Each row is followed by its class.
[  63 -373  -97  204  187 -126 -135  185 -212 -235 -110  396  -89  209
  -74   17  328   85    6  193  205  -38   87  196 -481  164  181  -53
 -186  135  -38  104   48  449   68  248  337] -> j_380
[  -3    1  585  136  270  121 -254 -127  144  140    2  388  186  198
  124 -250 -343   53  150  299  300  264  157  323  -63   11 -213  357
 -318  147  -80   78  234   37   53 -137   74] -> j_724
[ -15 -177  402  348  206   78 -230 -142   64 -278   83  339  137  240
  120 -185 -213  177  128  228  228  236   50  345    4 -114  -96  178
 -263   12  -78   93  378   27   92 -246   40] -> j_724
[ 325 -503   67 -132 -146 -137  -44 -156  431 -336  288  153 -238  319
 -522  161  357  146  -92  170  268  104   24  -42  346  127   49 -211
  221  128  277 -516   28  260  -30  222  362] -> j_626
[  89 -414    3 -114  226 -169 -229  225 -237 -179 -204  355 -170  266
 -203 -100  180   86  -46  347  374   42   98  174 -529  115  205   24
 -167   68   -5   23   32  602   89  320  457] -> j_380
[  39  198 -256 -362   30 -124 -245 -137   -3 -352 -835   60  -37  282
 -329    2  -28  376  188   97  143   64  174   77 -249 -222 -160  191
  -74    5  -22  -61  251 -365 -145 -166   10] -> j_786
[ 229 -168  -24   91  390  138 -101   90 -124 -202 -448 -565  123  275
 -202 -137 -109  144  257 -606   87   -6  -28 -301   15 -237   -3 -197
  181 -207   -7  327  233  161   67  363   35] -> j_111
[ 210 -373   41 -157  255  -60 -114  169 -168 -233 -174  305  -73  222
  -13   53  156   68  -82  341  283  -90  113    3 -597  142   61   54
 -300   38  -38  179   26  391  188  313  322] -> j_626
[ 228 -469  -65  -39 -327 -307   18  -79  515 -365  322  188 -308  227
 -553  216  450   62 -168  128  116    7  -31  -87  439   43  283 -313
  418  158  301 -609 -134  189  -82  110  353] -> j_9
[ 333 -530   -8 -158 -189 -179  -42 -159  434 -363  281  165 -253  306
 -465  198  365   83  -56  116  258  112   55  -27  388  153   46 -220
  288   77  249 -545    0  203   -3  147  409] -> j_380
[  17  196 -253 -351   72 -103 -227  -97  -40 -429 -876   54 -145  288
 -404    8  -76  330  230   88  132  102  170   56 -264 -382 -158  222
  -48    8 -133 -122  223 -312  -70 -172  -26] -> j_380
[ 175 -375   74 -220  274 -136 -161  177 -153  -86 -247  273  -92  240
 -175  -35  155   55  -23  280  248   22  157  100 -547  162   98   61
 -289   21  -57  209    6  465  236  362  465] -> j_155
[  46  -52  380  222  240  147 -104 -132  -12 -172   -1  226  177   26
   34 -350 -245  172  264   73  261  250   52  275  -80   -9  -70  250
 -247   79  -69  190  167  -81  120 -155  -28] -> j_155
[-122   -3  566  201  258    0 -180 -245  144   79  -91  335  121  185
  125 -252 -255  164  136  365  142  355  134  364  -62  -23 -241  287
 -410   56 -126  111  285  -49  197 -203   86] -> j_155
[ 306 -501   39 -117 -114 -183  -89 -179  460 -318  238  162 -286  387
 -563  238  411  124  -82  195  273  149   98  -29  351   79   54 -148
  239  125  298 -554   23  210  -36  234  413] -> j_9
[  44  191 -264 -354    1  -80 -267 -121  -22 -365 -837  142  -82  285
 -380    2 -132  279  198  126  139   22  199   38 -306 -176 -150  218
  -87   49  -79  -76  122 -269 -163 -106  -33] -> j_786
[ -89   34  -86 -168   42  -63 -150 -225 -128 -486 -779  130 -197  385
 -636  -31  109  411  300  281   11  227   88  190 -232 -286   18  133
 -188   60  -59  -63  241 -183  -85   40    8] -> j_909
[ 266 -124  -33  162  297  183  -21   68  -25  -98 -463 -529  189  151
 -339 -201 -136   80  183 -668  -90    2   18 -288   20 -107  -54 -100
  147 -186  -14  252   98   39  -53  362  -86] -> j_839
[ 106 -415   16  -88  220 -136 -288  157 -167 -127 -149  269 -119  317
  -51 -112  167  148  -39  333  328   39  168  108 -600  -61   29   -5
 -241   75  -45   26   81  534  223  393  463] -> j_839
[  38 -318 -116   49  181 -157 -220  219 -129 -126 -183  293  -99  213
  -32  -65  243  112  -41  165  312   11  175  178 -527  218   92   -9
 -231   68  -10   17   28  459  235  237  382] -> j_155
[ 152 -375    0  -31  223 -155 -132  178 -241 -221 -125  393 -103  264
  -90  -12  241   44  -41  266  280   48  141   99 -556   51  141   37
 -146  103   -5  127   -9  447   86  302  449] -> j_380
[ 185 -468  -88   30 -328 -228   41 -107  485 -306  326  163 -270  244
 -552  194  388   -2 -187   95   41   97  -57 -121  348   34  216 -367
  382  212  246 -692 -163  258 -123  218  322] -> j_909
[ 136 -418  -61  -71  202 -135 -216  196 -222 -225 -117  361 -121  257
  -51   -4  236  119  -22  234  356   43  191   89 -618  124  171   -3
 -213   66  -65   96  -36  556  184  345  507] -> j_100
[  65 -379   46  -84  257 -131 -223  163 -235 -196 -145  358 -116  199
  -74  -45  186    1  -46  338  350   92  161   73 -585   65  189   16
 -228  168   30  119   26  508   98  419  390] -> j_909
[  17   57 -259 -273   17  -89  -83 -149 -124 -527 -714  128 -180  320
 -407   30   88  319  257  178  -64   10  171   96 -369 -403    9  141
 -101   77  -85  -49   60 -244  -35    4  -43] -> j_100
[   1 -165  504  241  221   60 -251 -201   41 -236  -66  340  117  188
   85 -232 -281  157  159  338  177  129   23  260  -93   12 -114  157
 -329   45 -134  110  312  -17  125 -240  -14] -> j_786
[  31  -45  618  110  289  108 -153 -188   43 -240  -59  439  168  105
   96 -109 -172  221  178  343  144   75   70  308  -87   86 -124  182
 -421  119 -145  233  359  -56   38 -190  -90] -> j_839
[ 350 -419   15  -51  -61 -114  -52 -152  430 -375  325  196 -201  341
 -501  241  389   82  -84   57  242   80   60  -23  280   75  143 -210
  211  163  267 -599   16  274  -63  180  354] -> j_786
[ -29  165 -273 -339   52 -123 -255  -85  -22 -373 -899   82 -157  300
 -394  121  -79  317  215  151  183   38  168   62 -233 -173 -127  262
  -14   49  -81  -25  302 -392 -141 -159  -29] -> j_9
[ -36  -65  538  219  283   51 -269 -181   98   62   36  349  106  256
  180 -204 -214  166  181  331  259  336  186  384  -85  -76 -265  334
 -304   62 -157   77  390  -91   74 -137  114] -> j_839
[ 119 -291   23  198  365  125   -4  130  -57 -293 -408 -519   34  150
 -219 -182 -108   86  193 -604  -44 -103  -68 -473   65 -159   37 -224
  172 -247 -111  306  100  267  176  339  -68] -> j_111
[ 136 -405  136 -116  257 -116 -172  158 -174 -134 -151  324  -43  211
    0    8  166  -31  -45  375  241  -18  187   58 -678  125  114   20
 -284   91  -13  226   -3  463  214  333  397] -> j_786
[ -33   90 -164 -310   25  -64 -152 -214 -131 -504 -764  116 -200  362
 -521   35   77  327  291  200   18  188  159  104 -321 -364   -4  206
 -116   74  -73  -86  184 -276  -75   26  -27] -> j_909
[  45  -45  393   73  234   67 -112 -143  -41 -203   13  187  149   52
    3 -311 -240  104  255   85  241  210   61  358  -78  -63   -7  177
 -266   87  -56  238  258  -63  100 -174   30] -> j_380
[ 252 -401  -66  -79 -146 -178   22 -161  385 -367  181  226 -215  286
 -531  173  490  109  -39   22  121   61   12  -13  369  107  189 -186
  245  168  305 -555  -61  159   13  176  341] -> j_155
[  11   54  484  199  205  156 -150 -191  -84  -83   12  282  160    3
   55 -270 -258  166  227  121  182  145   22  330  -57  168  -72  211
 -306  179  -79  174  218 -138  -47 -158  -90] -> j_839
[ 251 -222  -38  129  264  238  -93   90   -8  -80 -493 -500  190  225
 -395 -299 -159   43  251 -616   64   82   48 -329  -51  -38  -71  -50
  143 -244    1  285   64  126  -20  445  -43] -> j_786
[ 276 -383  -80   13 -172 -134  -23 -170  400 -385  279  150 -273  252
 -499  197  428  138  -90  -16  121   89   64  -45  298   68  136 -230
  188  177  235 -643  -30  211    3  182  319] -> j_839
[ 271  -85   72  -38  424  209 -217   99  -82  -81 -562 -604  238  213
 -157 -177 -230   84  227 -605  160  -99   -4 -428   59 -191 -173  -58
  160 -246  -16  235  206  124  222  236  -86] -> j_9
[   3  173 -314 -356   53  -95 -264  -81   15 -431 -839   31  -94  307
 -377   37  -91  313  221   45  168   32  198   -7 -283 -377 -158  172
  -68   31 -138 -138  195 -270  -81 -100  -17] -> j_909
[ 258 -483  -85 -116 -200 -162  -12 -162  383 -389  195  178 -283  278
 -575  132  421   99  -64   88  141   86    0  -41  306   79  180 -203
  279  174  302 -653 -113  244   35  221  317] -> j_155
[ 312 -131  -60   10  290  159  -79  107  -18  -73 -502 -536  180  216
 -333 -303 -180   66  155 -662   33  -25   21 -318   75 -101 -171  -56
  162 -270   13  181   99   54  -11  293  -41] -> j_380
[ -14   12 -255   -7  -93  -41  -82 -166 -145 -588 -610  193 -179  355
 -534   39  211  353  313  147  -54  173   71  192 -280 -246  152   84
  -55   35  -50   -9  188 -242 -106  -14  -29] -> j_786
[ 126 -269  -96   73  182  -95 -261  195 -179  -94 -116  355  -61  248
  -70   20  295  151   -2  176  337   -4  204  197 -555  238  130   18
 -217  134   30   60  106  497   28  257  390] -> j_786
[  48 -341  -91  194  180 -132 -184  205 -128 -184 -122  286 -104  241
  -39   26  279  169  -19  195  287  -77  155  152 -517  141  106  -45
 -228  137    0  115  149  438  136  228  354] -> j_626
[  13 -166  476  266  218   86 -182 -181   32 -237   37  378  156  188
   80 -252 -282  216  138  280  218  111   -5  372   25  117 -135  162
 -343   55  -86  188  322  -18    5 -224   -1] -> j_724
[ 193 -236    8  136  358  195  -34  124  -46 -321 -486 -578   69  181
 -284 -230 -179   98  215 -629  -15  -62  -34 -471   15 -203   -7 -199
  159 -259  -85  227   60  282  195  357 -139] -> j_111
[ 233 -156  -52  131  307  198 -158  153  -43 -104 -454 -569  148  255
 -306 -283 -222   38  152 -730  118   58   32 -310   26  -79 -122  -93
  153 -305  -36  191   67  117   28  351  -29] -> j_724
[ 122 -353 -217  126  156  -98 -277  235 -128 -128 -145  233  -37  326
  -40  -25  215  147  -14  101  318  -12  216  215 -573   66   23  -12
 -175  107    9   22   98  482  123  260  405] -> j_724
[ 222 -329   65 -201  275 -104 -112  142 -229 -130 -216  341  -51  234
  -72    8  143    3  -62  382  226  -78  139   12 -582  145  107   16
 -295  182   47  190   17  457  153  396  394] -> j_909
[ 171 -168  -40   29  269  129  -80  102    7  -48 -590 -569  182   95
 -353 -291 -219   29  114 -694  -22   -1  -24 -339   64  119 -140 -104
  108 -325  -54  281   -9   18   -6  335  -82] -> j_155
[   9   37 -268 -175  126 -127  -40 -140  -31 -532 -711  101 -183  319
 -395  -26  112  374  262  180  -20   72  155   94 -321 -466   24  143
 -143  103  -54  -25  130 -174   28   32   32] -> j_111
[ 120 -327   64  179  355  111  -97   63  -47 -255 -422 -607   93  159
 -212 -238 -188   44  149 -559  -26  -77  -26 -461   69 -176 -103 -239
   88 -316 -114  234   92  239  253  310  -73] -> j_909
[ 126 -268   70  165  337  149  -26   90   12 -287 -403 -514    8  154
 -237 -198 -214   91  186 -522   83  -74  -46 -487   84 -147  -25 -183
  138 -277 -120  271  109  250  221  313 -108] -> j_626
[ 297 -493  103 -135 -104 -127 -125 -203  374 -281  356  118 -227  328
 -476  156  347  122  -92  134  295  217   54  -18  411  117  -26 -171
  238  105  275 -600   94  191  -84  196  384] -> j_909
[ -17  -65  404  253  132  143 -191 -186   -4 -147   15  261  216  110
  203 -264 -249  148  265  118  170  160  116  328 -147   14 -154  207
 -299  101 -113  164  219 -166  124 -239  -47] -> j_100
[  78  100 -224 -247   28  -67  -77 -138  -73 -503 -703   93 -176  292
 -434  -35   48  361  267  116   27   49  171   53 -350 -349  -28  142
 -105   78  -86  -61   68 -276  -19   36  -20] -> j_839
[ 244 -209  -55   93  311  205 -134   99 -135 -110 -457 -574  144  247
 -220 -154 -196   99  267 -659   50 -114    6 -330   23  -51  -82 -158
  144 -272  -93  283  131  191  124  316    3] -> j_100
[ 334 -543   23 -176 -192 -203  -85 -177  427 -334  230  165 -238  364
 -572  198  371   71 -109  235  223  199   51  -19  401  150   18 -223
  296  101  301 -499    5  234   10  230  407] -> j_9
[   9  214 -239 -329  145 -114 -218 -149   -7 -341 -856   78  -89  281
 -383  -20  -79  341  268   51  159   70  215   71 -256 -196 -153  224
 -162   72  -94   59  296 -336  -84  -99   42] -> j_786
[ 186 -457   -6   20 -324 -243   29  -95  409 -377  371  167 -343  218
 -584  257  429  -13 -127  119   86   45  -61  -86  358   83  293 -367
  366  179  225 -557 -208  228  -13  158  330] -> j_9
[ -32  -72  534  175  254   65 -208 -139  110   33    0  363   98  230
  154 -160 -300   55  219  384  291  300  188  378 -103   -1 -180  283
 -284  108 -123  186  267   -8  109 -118   88] -> j_724
[ 197 -430  -38  -78  195 -132 -151  233 -199 -268  -86  380 -165  273
 -126   21  311  121  -79  323  314  -18  124  119 -612  151  268  -49
 -213  121   56   79  -34  576   41  432  458] -> j_111
[ 193 -156  -72  -77  281  124  -48  121   70  -99 -540 -618  192  137
 -352 -329 -113   46  141 -661   16   67   32 -320   30 -177  -90  -95
  144 -307   44  182   50   67  148  355  -60] -> j_155
[ -62  -35  517  281  211   54 -250 -210  116  152  -79  294  112  267
   74 -239 -224  232  264  294  233  390  117  365  -31  -30 -234  263
 -296   59 -154  115  331  -13  175 -138  170] -> j_155
[ 134 -151  -54  148  344  120  -77   67  -90  -98 -463 -581  144  278
 -243 -215 -162  105  239 -656   58   22  -41 -253   47 -163  -74 -152
  188 -250  -27  278  199   89  139  299   29] -> j_155
[   1  -47  551  127  241   61 -162 -135  123   65   -7  332   53  195
   32 -214 -262   94  200  423  288  329  177  402  -69  -10 -148  321
 -272   67  -89   38  245   60   82 -162   83] -> j_380
[ -31 -112  445  169  278   54 -234 -169   64 -185  -47  388  153  163
   18 -221 -304  140  143  309  264  165   46  315  -50   22  -87  255
 -314   59 -109  126  325   21  -25 -223   28] -> j_786
[  73 -343 -129  326  149  -89 -180  207 -202 -258  -90  389 -138  215
  -36   32  316  191    7  176  226  -78  141  178 -519  207  173  -77
 -210  143  -45   65   77  448   43  270  295] -> j_839
[ 225 -433  -77  -50 -311 -254   91 -122  399 -508  372  121 -298  205
 -624  221  481   12 -110   34   52   71  -45  -38  351  -18  378 -452
  343  225  312 -565 -122  183  -88  205  319] -> j_909
[ -83  -69  577  203  161   22 -256 -252   93  121  -35  360   90  268
   91 -178 -222  134  190  442  161  315  174  334  -54   -8 -251  268
 -347  119 -109  102  309  -27   69 -119  127] -> j_909
[ 189 -414  -27 -122 -199 -213  -22 -155  385 -333  206  178 -302  198
 -561  119  396   78  -60   91  204   80    4   11  407  165  183 -217
  260  165  285 -584  -66  174  -91  138  330] -> j_380
[ -49  -71  651  223  263   61 -272 -180  138  120  -38  351   71  164
  -43 -219 -235  200  199  451  301  328  178  367  -43   76 -219  329
 -363  121 -106  148  268   61   32 -117   76] -> j_9
[ 251 -416  -77  -15 -180 -182  -50 -157  386 -387  240  176 -291  311
 -591  218  413   71  -22   66  209   64   47   -9  328   80  209 -215
  261  215  282 -546  -84  195  -24  196  352] -> j_9
[ -40   74 -159 -202  104  -76 -151 -149 -146 -530 -742  112 -234  414
 -580  -21  179  420  331  173  -16  176   85  265 -228 -376   94  131
 -125   72  -56  -18  331 -225 -117   46  -25] -> j_111
[ -49  -37  574  283  213   54 -269 -196  164  137  -84  370  121  235
   95 -246 -223  212  176  380  241  325  166  324  -87  -37 -216  336
 -347  116  -98   54  307   48   98 -142   99] -> j_626
